Below is a small trained network, with its code and all its weights. Each question gives an input and a class and asks what happens when units are switched off, that is, made to give their printed mean instead of their output.

import numpy as np


def w(rows, s, z=0):
    codes = np.array(rows[::2]) - 128.0
    scale = np.full(codes.shape[1], s)
    scale[-1] = z or s
    return codes * scale


def f(y):
    return y / 2 * (1 + np.tanh(0.7978845608 * (y + 0.044715 * y**3)))


def log_softmax(a):
    a = a - a.max(-1, keepdims=True)
    return a - np.log(np.exp(a).sum(-1, keepdims=True))


def net(x, mask):
    res = np.array(x, float).reshape(1, 6) / 4 @ E
    y = f(res @ A[0][:, :-1].T + A[0][:, -1])
    res = res + np.where(mask, y, B[0][:, -1]) @ B[0][:, :-1]
    return log_softmax(res[-1] @ U[:, :-1].T + U[:, -1])


A, B = {}, {}
E = w([
[186,99,72,104,124,26,82,122,207,76],'x0',
[124,189,84,143,90,161,70,76,88,215],'x1',
[177,184,107,92,36,147,85,61,97,140],'x2',
[123,201,166,34,141,137,118,172,203,162],'x3',
[52,149,117,138,107,88,156,170,153,122],'x4',
[172,124,159,129,202,99,2,132,28,136],'x5',
],0.012)
A[0] = w([
[204,177,170,93,184,157,129,165,139,103,120],'neuron 0',
[13,108,184,74,85,167,142,106,113,144,196],'neuron 1',
[205,114,98,178,119,150,109,87,76,98,192],'neuron 2',
[186,41,206,217,108,115,128,112,116,93,212],'neuron 3',
[180,136,120,84,138,87,103,103,130,188,219],'neuron 4',
[185,142,98,69,118,51,126,162,242,130,226],'neuron 5',
[150,116,19,111,71,87,161,118,152,106,252],'neuron 6',
[18,118,133,241,167,165,184,143,194,121,228],'neuron 7',
[97,185,209,38,196,142,84,233,52,120,240],'neuron 8',
[174,155,156,14,154,168,113,112,158,130,210],'neuron 9',
[102,195,110,115,104,126,101,67,143,237,226],'neuron 10',
[114,113,109,197,74,66,96,166,189,110,198],'neuron 11',
[133,163,19,237,135,168,112,2,55,147,244],'neuron 12',
],0.0091,0.0032)
B[0] = w([
[162,83,201,127,115,87,88,124,170,116,168],'neuron 0',
[42,177,146,145,63,142,158,115,75,155,202],'neuron 1',
[165,115,82,79,170,137,21,98,119,88,189],'neuron 2',
[163,66,139,3,187,165,84,146,2,141,198],'neuron 3',
[165,120,160,201,154,115,82,87,164,95,173],'neuron 4',
[158,119,126,122,105,69,235,85,146,33,241],'neuron 5',
[112,127,17,113,131,179,157,95,87,86,212],'neuron 6',
[53,67,144,88,156,108,231,211,93,219,247],'neuron 7',
[148,164,211,181,92,95,109,193,128,117,228],'neuron 8',
[211,80,190,126,27,134,119,72,202,120,195],'neuron 9',
[130,188,102,167,106,156,80,127,241,128,214],'neuron 10',
[54,107,80,88,168,112,139,150,151,70,189],'neuron 11',
[69,110,54,142,160,226,67,122,130,154,234],'neuron 12',
],0.0082,0.016)
U = w([
[112,254,120,193,88,102,70,169,110,123,94],'0',
[138,138,32,183,134,199,66,84,157,157,2],'1',
[83,227,95,62,37,163,152,112,117,216,159],'2',
[208,103,166,142,66,115,79,91,161,119,21],'3',
[136,142,22,120,106,78,159,68,163,40,196],'4',
[190,55,74,96,189,166,61,92,32,115,252],'5',
[90,97,110,134,200,110,168,206,117,176,144],'6',
],0.0089,0.00088)

Each question gives the input, the list of numbers given to net, and the class t.
The units are the neurons (one row each of A and B). Each row of codes is followed by its name. A weight is (code - 128) times the scale printed after its matrix; where a second scale follows, it is the last column's (A, B and U).
mask holds one flag per neuron, in row order. A switched-off neuron (its flag False) gives its mean, the last column of its row in B, instead of its output. The means were averaged over made-up inputs and are rounded, as every weight is.
A unit's drop is (log p(t) with every unit on - log p(t) with that unit switched off) / (log p(t) with every unit on - log p(t) with every unit switched off).
The circuit of an input: a set's keep is (log p(t) with only the set's units on - log p(t) with every unit switched off) / (log p(t) with every unit on - log p(t) with every unit switched off). Starting from the 12 units with the biggest drops (on a tie, the unit counted first), units are removed one at a time, each time the one whose removal leaves the highest keep (on an exact tie, the one counted first), for as long as the keep stays at least 0.8.
units of the circuit, in order: the units of the circuit, biggest drop first
unit that matters most: the unit with the biggest drop
k most important neurons: the k neurons with the biggest drops, biggest first
drop of u: that unit's drop, to one decimal
input [8,-6,5,2,-8,5], class 3: units of the circuit, in order	(neuron 9)
input [-5,8,-1,-8,-6,1], class 1: 2 most important neurons	(neuron 12; neuron 10)
input [-5,-8,4,6,3,7], class 3: 2 most important neurons	(neuron 9; neuron 0)
input [6,-4,-2,5,-8,0], class 3: 2 most important neurons	(neuron 9; neuron 0)
input [1,5,7,4,5,-2], class 1: units of the circuit, in order	(neuron 10; neuron 7)
input [-5,1,5,6,6,2], class 0: units of the circuit, in order	(neuron 8; neuron 7)
input [-4,3,6,5,0,-1], class 0: units of the circuit, in order	(neuron 7; neuron 10; neuron 6)
input [4,3,-4,-1,-6,-3], class 5: 4 most important neurons	(neuron 10; neuron 1; neuron 9; neuron 8)
input [5,4,8,0,-8,7], class 1: 2 most important neurons	(neuron 12; neuron 10)
input [-8,2,4,7,-1,3], class 0: 2 most important neurons	(neuron 8; neuron 1)
input [7,4,-7,2,2,5], class 4: 2 most important neurons	(neuron 7; neuron 5)
input [-2,6,-3,7,5,0], class 0: units of the circuit, in order	(neuron 8; neuron 10)
input [-4,-8,3,0,0,3], class 3: 4 most important neurons	(neuron 7; neuron 8; neuron 12; neuron 6)
input [-1,-3,1,6,-3,-7], class 4: unit that matters most	neuron 5
input [-5,8,-2,-8,5,8], class 1: 3 most important neurons	(neuron 12; neuron 10; neuron 7)
input [-6,5,3,-1,6,7], class 0: 2 most important neurons	(neuron 8; neuron 6)
input [7,-8,-5,-7,3,1], class 5: 3 most important neurons	(neuron 3; neuron 6; neuron 8)
input [0,7,4,4,5,8], class 0: 2 most important neurons	(neuron 8; neuron 6)
input [-5,1,-1,7,-1,7], class 3: 2 most important neurons	(neuron 9; neuron 0)
input [3,6,8,-6,4,-7], class 1: unit that matters most	neuron 12
input [7,5,8,-6,6,-3], class 1: drop of neuron 6	-0.1
input [4,1,-7,-2,5,-7], class 6: drop of neuron 7	4.9
input [2,0,-5,-8,1,-8], class 6: drop of neuron 7	0.2
